Below are the code and all the weights of a small trained network. Each question names an input and a class and asks about switching units off, where a switched-off unit gives its printed mean instead of its output.

import numpy as np


def w(rows, s, z=0):
    codes = np.array(rows[::2]) - 128.0
    scale = np.full(codes.shape[1], s)
    scale[-1] = z or s
    return codes * scale


def f(y):
    return np.maximum(y, 0)


def log_softmax(a):
    a = a - a.max(-1, keepdims=True)
    return a - np.log(np.exp(a).sum(-1, keepdims=True))


def net(x, mask):
    res = np.array(x, float).reshape(1, 7) / 4 @ E
    y = f(res @ A[0][:, :-1].T + A[0][:, -1])
    res = res + np.where(mask, y, B[0][:, -1]) @ B[0][:, :-1]
    return log_softmax(res[-1] @ U[:, :-1].T + U[:, -1])


A, B = {}, {}
E = w([
[40,98,78,164,162,172,89,63,136,121],'x0',
[22,108,123,108,157,97,93,107,95,159],'x1',
[136,134,120,181,121,125,2,124,129,182],'x2',
[195,175,120,182,149,180,178,128,136,57],'x3',
[44,165,117,73,197,214,130,126,193,215],'x4',
[115,62,35,13,196,95,169,127,182,156],'x5',
[214,132,101,128,153,129,143,61,98,218],'x6',
],0.01)
A[0] = w([
[149,174,184,114,160,122,135,123,88,189,196],'N1',
[108,176,213,178,75,173,143,204,149,52,65],'N2',
[115,158,116,101,156,143,84,114,122,120,48],'N3',
[188,128,117,208,115,145,28,135,160,30,3],'N4',
[179,132,126,68,151,128,254,109,127,154,34],'N5',
[142,190,148,129,159,173,58,231,197,143,105],'N6',
],0.017,0.0038)
B[0] = w([
[165,122,139,161,103,148,63,92,105,141,182],'N1',
[188,101,100,81,120,79,169,209,130,47,250],'N2',
[93,134,169,82,108,149,141,167,191,154,158],'N3',
[225,190,150,182,130,172,161,91,93,116,233],'N4',
[156,131,94,142,137,114,178,176,148,1,225],'N5',
[57,59,109,79,126,60,130,125,115,138,194],'N6',
],0.0089,0.022)
U = w([
[254,188,157,194,68,154,160,132,72,105,148],'0',
[82,87,132,89,126,128,39,98,139,224,144],'1',
[184,96,95,87,114,71,191,207,124,53,223],'2',
[125,168,72,139,228,254,182,65,207,127,4],'3',
],0.0076,0.0038)

Each question gives the input, the list of numbers given to net, and the class t.
The units are the neurons (one row each of A and B). Each row of codes is followed by its name. A weight is (code - 128) times the scale printed after its matrix; where a second scale follows, it is the last column's (A, B and U).
mask holds one flag per neuron, in row order. A switched-off neuron (its flag False) gives its mean, the last column of its row in B, instead of its output. The means were averaged over made-up inputs and are rounded, as every weight is.
A unit's drop is (log p(t) with every unit on - log p(t) with that unit switched off) / (log p(t) with every unit on - log p(t) with every unit switched off).
The circuit of an input: a set's keep is (log p(t) with only the set's units on - log p(t) with every unit switched off) / (log p(t) with every unit on - log p(t) with every unit switched off). Starting from all 6 units, units are removed one at a time, each time the one whose removal leaves the highest keep (on an exact tie, the one counted first), for as long as the keep stays at least 0.8.
units of the circuit, in order: the units of the circuit, biggest drop first
top k neurons: the k neurons with the biggest drops, biggest first
drop of u: that unit's drop, to one decimal
input [3,1,-4,-7,7,-1,7], class 1: units of the circuit, in order -> [N4, N2]
input [3,0,7,1,2,-6,-6], class 2: top 2 neurons -> [N2, N6]
input [-5,4,6,-7,5,-7,-5], class 1: units of the circuit, in order -> [N5]
input [-6,-8,6,7,-2,-7,-8], class 2: top 2 neurons -> [N2, N6]
input [1,3,5,-8,-4,5,-6], class 1: top 2 neurons -> [N2, N5]
input [-2,6,1,-1,4,-6,-1], class 1: units of the circuit, in order -> [N5, N4]
input [-8,-4,3,4,0,-6,-2], class 2: top 2 neurons -> [N2, N6]
input [7,1,-4,-4,-8,-2,6], class 0: top 2 neurons -> [N2, N6]
input [7,4,-5,-4,4,6,4], class 3: top 2 neurons -> [N2, N6]
input [4,1,2,6,-5,5,7], class 0: top 3 neurons -> [N2, N6, N3]
input [-2,4,5,0,1,-8,-4], class 2: drop of N4 -> -0.1
input [6,-8,-1,-1,7,4,-1], class 3: drop of N6 -> -0.3
input [-6,7,6,-4,-5,-2,0], class 0: drop of N6 -> 0.2
input [8,5,0,3,-4,-3,-3], class 0: units of the circuit, in order -> [N4]
